Below are the code and all the weights of a small trained network. Each question names an input and a target symbol and asks about switching units off, where a switched-off unit gives its printed mean instead of its output.

import numpy as np


def w(rows, s, z=0):
    codes = np.array(rows[::2]) - 128.0
    scale = np.full(codes.shape[1], s)
    scale[-1] = z or s
    return codes * scale


def f(y):
    return y / 2 * (1 + np.tanh(0.7978845608 * (y + 0.044715 * y**3)))


def softmax(a):
    e = np.exp(a - a.max(-1, keepdims=True))
    return e / e.sum(-1, keepdims=True)


def log_softmax(a):
    a = a - a.max(-1, keepdims=True)
    return a - np.log(np.exp(a).sum(-1, keepdims=True))


def net(x, mask):
    ids = ['ΓΛΞβημστψ'.index(c) for c in x.split()]
    T = len(ids)
    res = E[ids] + P[:T]
    q, k, v = (res @ M[0].T for M in (Q, K, V))
    z = softmax(np.where(np.tri(T) > 0, q @ k.T / 4**0.5, -1e9)) @ v
    res = res + np.where(mask[0], z, O[0][:, -1]) @ O[0][:, :-1]
    y = f(res @ A[0][:, :-1].T + A[0][:, -1])
    res = res + np.where(mask[1:17], y, B[0][:, -1]) @ B[0][:, :-1]
    return log_softmax(res[-1] @ U[:, :-1].T + U[:, -1])


Q, K, V, O, A, B = {}, {}, {}, {}, {}, {}
E = w([
[58,128,178,146,55],'Γ',
[123,207,66,41,188],'Λ',
[101,106,20,145,56],'Ξ',
[173,94,160,117,99],'β',
[110,90,211,65,48],'η',
[251,90,107,135,154],'μ',
[215,91,140,119,126],'σ',
[167,97,159,107,99],'τ',
[227,91,119,130,138],'ψ',
],0.015)
P = w([
[181,141,151,149,3],'0',
[152,148,122,159,129],'1',
[163,136,121,139,139],'2',
[163,134,114,132,140],'3',
[149,129,130,133,163],'4',
[140,124,133,118,150],'5',
[137,123,129,111,143],'6',
[130,116,129,101,133],'7',
[121,116,133,90,122],'8',
],0.02)
Q[0] = w([
[177,211,105,154,85],'h1',
[106,159,83,160,111],'h1',
[108,101,120,114,143],'h1',
[44,2,111,139,250],'h1',
],0.0097)
K[0] = w([
[168,255,116,165,69],'h1',
[111,82,89,137,120],'h1',
[123,115,118,122,139],'h1',
[67,21,161,232,240],'h1',
],0.0088)
V[0] = w([
[163,251,128,113,150],'h1',
[143,112,84,187,139],'h1',
[139,141,157,114,157],'h1',
[179,79,216,215,123],'h1',
],0.015)
O[0] = w([
[137,132,134,114,38,148],'h1',
[48,104,169,72,123,152],'h1',
[184,202,74,156,100,3],'h1',
[35,142,185,246,172,111],'h1',
],0.012,0.0052)
A[0] = w([
[65,179,121,115,183,204],'n1',
[141,120,114,187,131,149],'n2',
[94,178,180,85,252,151],'n3',
[137,104,159,129,102,115],'n4',
[78,141,85,128,120,103],'n5',
[158,142,99,92,164,148],'n6',
[93,192,145,116,244,53],'n7',
[94,129,82,96,159,49],'n8',
[135,126,197,101,193,108],'n9',
[144,129,127,121,100,97],'n10',
[87,129,99,179,197,125],'n11',
[147,150,102,116,91,2],'n12',
[77,168,117,67,160,82],'n13',
[140,99,110,111,147,49],'n14',
[93,170,138,151,104,125],'n15',
[164,154,173,167,116,141],'n16',
],0.019,0.007)
B[0] = w([
[144,126,107,89,155,220],'n1',
[87,86,185,106,123,193],'n2',
[115,132,112,139,4,236],'n3',
[119,103,115,168,150,181],'n4',
[155,127,170,148,122,179],'n5',
[55,121,141,129,85,232],'n6',
[100,122,175,148,227,191],'n7',
[127,159,120,102,182,195],'n8',
[150,107,134,112,189,196],'n9',
[106,97,125,148,138,193],'n10',
[145,146,91,132,78,255],'n11',
[170,140,123,135,174,220],'n12',
[183,124,144,160,152,200],'n13',
[130,128,137,155,163,162],'n14',
[163,106,145,131,151,173],'n15',
[139,152,79,110,121,185],'n16',
],0.024,0.0091)
U = w([
[144,91,174,199,72,210],'Γ',
[98,182,40,49,41,236],'Λ',
[156,122,35,114,181,193],'Ξ',
[120,105,183,77,254,140],'β',
[160,159,166,164,138,38],'η',
[171,159,180,166,140,41],'μ',
[132,155,142,157,148,54],'σ',
[159,149,161,152,140,21],'τ',
[153,149,159,158,147,3],'ψ',
],0.0049,0.0036)

Each question gives the input, a string of symbols that net reads in full, and the target symbol t.
The units are the heads (4 rows each of Q, K, V and O) and the neurons (one row each of A and B). Each row of codes is followed by its name. A weight is (code - 128) times the scale printed after its matrix; where a second scale follows, it is the last column's (O, A, B and U).
mask holds one flag per unit, heads first, then neurons. A switched-off unit (its flag False) gives its mean, the last column of its rows in O or B, instead of its output. The means were averaged over made-up inputs and are rounded, as every weight is.
A unit's drop is (log p(t) with every unit on - log p(t) with that unit switched off) / (log p(t) with every unit on - log p(t) with every unit switched off).
The circuit of an input: a set's keep is (log p(t) with only the set's units on - log p(t) with every unit switched off) / (log p(t) with every unit on - log p(t) with every unit switched off). Starting from the 12 units with the biggest drops (on a tie, the unit counted first), units are removed one at a time, each time the one whose removal leaves the highest keep (on an exact tie, the one counted first), for as long as the keep stays at least 0.8.
circuit, biggest first: the units of the circuit, biggest drop first
most important unit: the unit with the biggest drop
top k neurons: the k neurons with the biggest drops, biggest first
drop of u: that unit's drop, to one decimal
input Ξ Ξ Λ, target β: circuit, biggest first : (n7)
input Ξ Ξ Ξ Ξ τ Ξ Ξ, target β: circuit, biggest first : (n3 n11)
input η τ Ξ β β, target Λ: top 4 neurons : (n3 n11 n16 n13)
input Λ Ξ η, target Ξ: top 3 neurons : (n12 n3 n2)
input Ξ Ξ ψ, target Γ: circuit, biggest first : (n3 h1)
input Ξ Λ Ξ τ, target β: top 4 neurons : (n3 n11 n9 n16)
input Ξ Ξ η τ ψ Ξ η, target Λ: top 3 neurons : (n3 n7 n13)
input Ξ Ξ τ σ, target Γ: circuit, biggest first : (n3 h1)
input η Λ Γ, target Λ: top 4 neurons : (n16 n11 n7 n13)
input Γ Ξ Ξ, target Λ: circuit, biggest first : (n11 h1 n13)
input Λ μ τ Γ, target Ξ: top 3 neurons : (n3 n12 n6)
input Ξ τ η Ξ Γ Γ, target Λ: circuit, biggest first : (n3 h1 n1)
input η ψ Ξ τ Ξ μ, target Γ: top 2 neurons : (n3 n7)
input τ Ξ Ξ τ, target Λ: circuit, biggest first : (n3 n11 h1)
input η Λ μ Ξ Λ, target Λ: top 2 neurons : (n6 n7)
input μ μ Ξ τ τ Ξ Ξ Λ Λ, target Λ: top 2 neurons : (n3 n6)
input Ξ Λ Ξ η, target β: circuit, biggest first : (n3)
input Λ η ψ, target Ξ: circuit, biggest first : (h1 n12)
input Ξ Λ Ξ μ Ξ Ξ Ξ Ξ Γ, target β: top 3 neurons : (n3 n11 n6)
input μ Γ Ξ, target Γ: most important unit : n11
input η β Ξ β Ξ, target Λ: top 2 neurons : (n11 n7)
input Ξ Λ Γ, target β: top 4 neurons : (n11 n3 n9 n6)
input μ η τ Ξ Ξ η, target Λ: top 2 neurons : (n3 n13)
input Ξ Ξ μ, target Γ: drop of n16 : 0.1
input τ Λ Ξ, target Γ: drop of n3 : -0.2
